The symbols move the objects like this.
at | & %
j276 | j151 j237
j836 | j167 j226
j504 | j153 j61
j151 | j378 j669
j556 | j226 j167
j286 | j669 j378
j755 | j47 j810
j167 | j276 j556
j845 | j181 j339
j179 | j793 j412
j494 | j339 j181
j247 | j650 j37
j793 | j755 j154
j585 | j169 j468
j156 | j77 j350
j153 | j810 j47
j468 | j494 j585
j61 | j406 j504
j169 | j774 j586
j650 | j504 j406
j350 | j247 j156
j406 | j37 j650
j47 | j61 j153
j810 | j154 j755
j393 | j836 j544
j411 | j586 j774
j237 | j556 j276
j774 | j286 j411
j226 | j544 j836
j378 | j411 j286
j37 | j156 j247
j339 | j338 j845
j154 | j412 j793
j669 | j237 j151
j181 | j585 j494
j77 | j845 j338
j338 | j350 j77
j412 | j393 j179
j586 | j468 j169
j544 | j179 j393

In the rows, 156 stands for zero.

The rows follow the links: the fewer symbols apart two objects are, the more alike their rows tend to be.

Each row is also shifted at random along 3 hidden directions that mean nothing.

Name the object of each row.
141,128,216,118,137,217,152,190,113,80,111,140,161,206,213,156,176,214,153,218,208,128,161,123,97,142,191,143,212,146,98,143,120; object j406
179,173,113,113,143,181,120,128,204,197,79,174,47,96,136,137,163,167,133,136,214,100,170,166,126,166,216,135,163,161,113,207,153; object j77
111,193,116,99,142,189,147,197,207,163,156,192,27,122,154,127,189,159,147,101,191,77,140,236,140,139,183,138,146,166,119,150,179; object j378
141,170,158,159,215,164,174,109,175,124,163,169,118,165,182,131,78,234,178,138,217,177,63,113,189,184,180,86,189,194,167,129,160; object j494
100,135,175,141,186,150,244,206,120,154,181,193,163,192,215,178,188,188,202,168,180,120,171,172,138,62,126,159,203,159,117,132,90; object j61
57,116,179,173,102,121,192,238,162,216,192,50,187,182,206,189,197,151,162,134,84,111,174,215,54,148,137,193,169,131,188,136,208; object j755
134,173,116,102,142,190,133,198,208,187,113,207,54,124,161,150,213,153,157,117,190,87,181,261,147,103,146,146,165,168,96,175,141; object j151
149,146,157,209,109,171,158,161,165,129,235,177,203,139,124,192,165,102,131,158,102,221,171,167,194,208,140,146,95,130,207,98,146; object j153
177,185,126,200,133,147,162,155,178,191,173,152,231,201,163,178,232,96,103,141,67,187,201,289,205,114,106,203,100,83,190,93,177; object j544
243,145,147,154,162,128,120,121,126,168,105,148,203,159,129,169,172,99,136,187,68,203,210,151,186,182,121,233,158,145,203,200,181; object j556
202,160,153,183,127,141,108,147,141,166,104,134,211,179,125,190,186,85,91,181,103,241,194,181,184,200,138,202,113,92,201,156,175; object j226
222,190,127,168,187,121,125,104,150,213,81,142,208,175,103,125,149,128,111,160,116,237,163,161,171,178,169,201,160,138,183,190,185; object j247
202,168,155,198,244,152,161,98,138,152,184,157,216,189,173,106,79,193,177,166,156,226,99,125,222,164,132,134,180,213,198,151,145; object j286
137,187,120,151,164,137,126,158,221,225,183,113,125,137,125,118,92,166,132,67,152,145,102,143,121,200,191,114,163,211,168,169,227; object j585
137,116,189,158,134,199,190,185,73,117,180,155,223,196,241,214,181,155,196,208,176,123,176,173,124,39,129,173,197,125,119,129,113; object j393
247,175,185,185,190,145,129,89,114,150,108,120,234,211,135,138,156,140,98,189,110,268,161,171,183,160,173,192,165,126,185,155,159; object j237
134,77,174,186,131,155,246,214,117,111,226,177,210,132,153,197,153,122,227,193,161,127,194,100,122,111,90,191,157,178,156,171,117; object j412

In each set, the symbols that take the first to the second take the third to the fourth. Give the fourth.
Answers are names.
193,179,154,171,211,171,187,91,156,95,150,181,150,185,167,119,87,213,202,172,197,197,86,88,184,192,174,107,194,200,146,156,123
: 90,203,114,145,194,144,171,169,220,166,205,207,74,141,178,105,137,222,181,90,183,105,85,182,200,147,178,92,170,191,165,117,165
:: 118,157,165,209,101,153,173,204,189,140,207,150,203,165,147,209,188,104,113,161,91,165,201,199,174,147,105,177,101,108,198,92,157
: j556

158,178,131,136,144,179,115,159,208,189,159,181,85,117,118,120,130,197,123,81,207,130,116,157,147,223,192,96,138,190,146,160,184
: 175,131,171,90,132,167,185,185,131,177,101,183,105,158,170,165,203,144,208,173,173,94,235,184,107,85,127,226,186,162,89,216,137
:: 152,133,175,131,176,186,173,183,93,141,139,175,201,216,234,217,197,148,171,179,154,114,195,227,160,37,162,177,187,160,83,122,109
: j585

131,196,133,168,134,169,108,131,193,165,150,150,138,125,171,118,85,201,121,85,189,167,89,134,164,238,214,76,153,176,168,130,193
: 112,87,201,172,83,135,137,238,152,172,188,69,238,134,115,190,145,99,116,160,105,218,165,86,88,236,142,194,141,136,200,156,227
:: 168,150,124,215,212,121,198,105,172,142,207,195,156,110,96,128,75,188,229,138,167,180,95,74,183,189,140,143,158,264,171,195,159
: j504

152,171,154,93,100,145,103,176,203,233,100,129,47,131,155,130,218,143,106,114,166,75,184,207,94,134,185,161,186,152,115,222,205
: 105,92,193,209,109,167,222,197,141,74,264,163,221,121,143,213,139,117,212,184,139,172,166,77,143,187,114,165,112,150,157,137,102
:: 234,174,136,182,246,171,156,39,154,133,94,194,172,166,114,122,123,160,119,206,155,241,121,120,213,197,152,152,135,129,165,177,130
: j411

126,169,101,203,226,193,169,131,202,190,203,178,141,157,153,100,90,203,193,89,170,160,100,159,213,173,158,122,182,235,190,105,170
: 148,135,210,108,149,190,103,187,116,168,77,98,88,190,221,144,184,211,128,164,192,114,159,140,61,122,196,126,213,106,93,212,152
:: 197,116,174,177,97,180,135,154,166,132,159,128,218,129,89,182,152,91,78,189,106,254,171,154,194,245,149,158,75,92,206,125,176
: j494

133,230,79,126,183,175,134,134,211,207,185,181,84,134,132,101,138,198,166,68,202,109,113,252,216,143,177,101,146,191,138,108,164
: 171,192,103,106,151,191,182,112,236,150,147,254,20,55,100,135,146,151,180,144,223,79,148,166,175,202,176,144,123,186,118,206,114
:: 218,175,176,180,134,172,65,102,136,150,106,97,242,192,142,151,128,110,55,183,123,265,158,172,201,251,170,146,101,58,197,104,188
: j247

172,169,155,100,159,222,134,118,142,120,99,205,61,178,209,117,160,177,107,179,229,143,150,199,171,121,181,95,165,115,91,121,115
: 113,220,134,115,161,192,127,144,218,165,184,188,72,174,196,120,174,184,143,110,203,107,114,233,199,150,181,79,142,152,144,85,173
:: 228,197,109,185,282,155,198,49,142,209,119,169,133,181,138,127,133,177,204,154,168,187,109,163,204,120,146,169,202,189,157,188,147
: j755

177,176,123,199,278,104,153,120,168,271,166,113,229,215,135,108,148,195,233,99,96,209,144,185,165,113,147,197,206,232,206,165,221
: 215,186,137,191,253,134,190,85,144,197,145,173,218,165,134,127,139,164,231,142,115,210,158,146,193,91,120,199,174,208,175,182,164
:: 96,106,234,162,114,166,187,231,103,98,201,134,185,187,200,211,168,176,166,194,175,133,175,77,95,159,160,148,161,128,155,152,160
: j61

132,192,119,156,219,137,186,111,164,146,176,179,131,177,168,112,119,240,225,128,198,157,97,118,181,165,158,122,197,245,176,161,148
: 104,169,185,157,185,125,115,169,187,193,152,75,103,165,175,127,110,236,171,88,150,160,59,123,104,192,232,88,208,201,181,158,236
:: 174,180,142,85,156,178,180,183,163,146,113,209,67,115,135,177,195,124,187,168,207,52,224,194,137,101,153,209,176,142,92,233,113
: j167

